Below are the code and all the weights of a small trained network. Each question names an input and a target symbol and asks about switching units off, where a switched-off unit gives its printed mean instead of its output.

import numpy as np


def w(rows, s, z=0):
    codes = np.array(rows[::2]) - 128.0
    scale = np.full(codes.shape[1], s)
    scale[-1] = z or s
    return codes * scale


def f(y):
    return y / 2 * (1 + np.tanh(0.7978845608 * (y + 0.044715 * y**3)))


def softmax(a):
    e = np.exp(a - a.max(-1, keepdims=True))
    return e / e.sum(-1, keepdims=True)


def log_softmax(a):
    a = a - a.max(-1, keepdims=True)
    return a - np.log(np.exp(a).sum(-1, keepdims=True))


def net(x, mask):
    ids = ['ΓΣαβδζηθξπτφω'.index(c) for c in x.split()]
    T = len(ids)
    res = E[ids] + P[:T]
    r = res
    for j in range(2):
        rows = slice(2 * j, 2 * j + 2)
        q, k, v = (r @ M[0][rows].T for M in (Q, K, V))
        z = softmax(np.where(np.tri(T) > 0, q @ k.T / 2**0.5, -1e9)) @ v
        o = O[0][rows]
        res = res + np.where(mask[j], z, o[:, -1]) @ o[:, :-1]
    y = f(res @ A[0][:, :-1].T + A[0][:, -1])
    res = res + np.where(mask[2:6], y, B[0][:, -1]) @ B[0][:, :-1]
    return log_softmax(res[-1] @ U[:, :-1].T + U[:, -1])


Q, K, V, O, A, B = {}, {}, {}, {}, {}, {}
E = w([
[124,102,143,69],'Γ',
[129,206,90,140],'Σ',
[116,144,115,92],'α',
[137,250,86,161],'β',
[147,184,119,121],'δ',
[112,132,124,81],'ζ',
[151,183,98,133],'η',
[126,98,46,104],'θ',
[123,252,164,141],'ξ',
[226,110,200,77],'π',
[135,32,37,77],'τ',
[114,187,209,89],'φ',
[143,167,19,159],'ω',
],0.015)
P = w([
[189,169,63,46],'0',
[107,189,79,104],'1',
[211,99,138,195],'2',
[74,197,60,87],'3',
[255,96,117,163],'4',
[118,222,41,33],'5',
[221,146,105,113],'6',
],0.0092)
Q[0] = w([
[89,121,126,137],'head 0',
[121,110,136,153],'head 0',
[251,112,143,133],'head 1',
[84,175,92,30],'head 1',
],0.031)
K[0] = w([
[112,111,134,180],'head 0',
[89,117,135,143],'head 0',
[35,183,78,28],'head 1',
[251,142,134,84],'head 1',
],0.024)
V[0] = w([
[8,138,217,67],'head 0',
[232,101,253,122],'head 0',
[72,1,209,3],'head 1',
[140,175,242,114],'head 1',
],0.02)
O[0] = w([
[118,123,50,46,113],'head 0',
[145,69,59,236,160],'head 0',
[109,254,104,198,1],'head 1',
[207,161,103,103,231],'head 1',
],0.021,0.0095)
A[0] = w([
[246,172,110,147,167],'neuron 0',
[191,118,168,212,251],'neuron 1',
[192,58,162,126,209],'neuron 2',
[141,206,177,43,211],'neuron 3',
],0.011,0.0015)
B[0] = w([
[93,12,200,155,249],'neuron 0',
[115,202,112,14,174],'neuron 1',
[146,218,145,177,254],'neuron 2',
[120,83,2,160,197],'neuron 3',
],0.0086,0.038)
U = w([
[131,84,75,161,165],'Γ',
[127,166,130,100,135],'Σ',
[96,135,135,66,124],'α',
[65,157,142,131,129],'β',
[71,100,162,84,1],'δ',
[124,149,146,136,133],'ζ',
[89,174,74,50,203],'η',
[179,200,79,253,93],'θ',
[34,106,127,56,107],'ξ',
[116,135,150,65,66],'π',
[150,147,135,189,84],'τ',
[78,158,94,32,176],'φ',
[182,197,80,44,135],'ω',
],0.0062,0.0077)

Each question gives the input, a string of symbols that net reads in full, and the target symbol t.
The units are the heads (2 rows each of Q, K, V and O) and the neurons (one row each of A and B). Each row of codes is followed by its name. A weight is (code - 128) times the scale printed after its matrix; where a second scale follows, it is the last column's (O, A, B and U).
mask holds one flag per unit, heads first, then neurons. A switched-off unit (its flag False) gives its mean, the last column of its rows in O or B, instead of its output. The means were averaged over made-up inputs and are rounded, as every weight is.
A unit's drop is (log p(t) with every unit on - log p(t) with that unit switched off) / (log p(t) with every unit on - log p(t) with every unit switched off).
The circuit of an input: a set's keep is (log p(t) with only the set's units on - log p(t) with every unit switched off) / (log p(t) with every unit on - log p(t) with every unit switched off). Starting from all 6 units, units are removed one at a time, each time the one whose removal leaves the highest keep (on an exact tie, the one counted first), for as long as the keep stays at least 0.8.
units of the circuit, in order: the units of the circuit, biggest drop first
most important unit: the unit with the biggest drop
top k neurons: the k neurons with the biggest drops, biggest first
which heads matter: for each layer, one digit per head in row order, 1 if its drop is at least 0.15 and else 0, layers parted by /
input ξ ξ ξ η, target ω: which heads matter : 01
input φ φ φ π φ Γ, target Γ: which heads matter : 10
input φ θ φ, target ξ: which heads matter : 11
input π ξ ξ, target θ: most important unit : neuron 2
input ζ ξ β, target ω: units of the circuit, in order : head 1; neuron 0; neuron 2
input τ Γ Γ φ τ Γ φ, target θ: which heads matter : 01
input φ β φ, target π: top 3 neurons : neuron 2; neuron 3; neuron 0
input ξ φ β ξ, target π: units of the circuit, in order : head 1; neuron 2; neuron 3
input φ Σ φ ξ ζ ω, target η: units of the circuit, in order : neuron 2; neuron 0; head 1
input τ ξ τ, target ω: units of the circuit, in order : neuron 0; neuron 2; head 1
input φ τ β, target β: top 2 neurons : neuron 2; neuron 3
input π φ π φ τ θ π, target θ: top 2 neurons : neuron 0; neuron 2
input φ ω φ ξ η Γ φ, target θ: top 2 neurons : neuron 1; neuron 0
input Γ φ φ Σ, target Γ: units of the circuit, in order : head 1; neuron 0; neuron 2; neuron 3
input η Γ Γ τ, target θ: units of the circuit, in order : head 1
input φ φ Γ ξ τ, target ω: units of the circuit, in order : neuron 0; head 1; neuron 2
input Γ Γ Γ, target θ: top 2 neurons : neuron 0; neuron 1
input φ φ φ φ ζ Γ, target η: top 2 neurons : neuron 0; neuron 2
input φ φ φ ξ ω, target ω: top 3 neurons : neuron 0; neuron 2; neuron 3
input φ φ τ ω ζ, target δ: most important unit : head 1
input ξ Σ φ φ β ξ φ, target ω: top 2 neurons : neuron 0; neuron 2
input θ β φ φ Γ φ β, target Γ: top 2 neurons : neuron 3; neuron 2
input φ φ ω φ, target δ: units of the circuit, in order : head 1; neuron 2
input φ Γ Γ, target θ: top 2 neurons : neuron 1; neuron 0
input φ ξ Γ φ φ ξ, target Γ: top 3 neurons : neuron 0; neuron 2; neuron 1
input Σ Γ ξ Γ φ ω φ, target δ: top 2 neurons : neuron 1; neuron 3
input Γ α φ φ φ ζ φ, target η: most important unit : neuron 0
input θ ξ φ ξ ξ β φ, target π: top 2 neurons : neuron 2; neuron 0
input τ φ φ ζ β φ ξ, target Γ: top 2 neurons : neuron 3; neuron 2
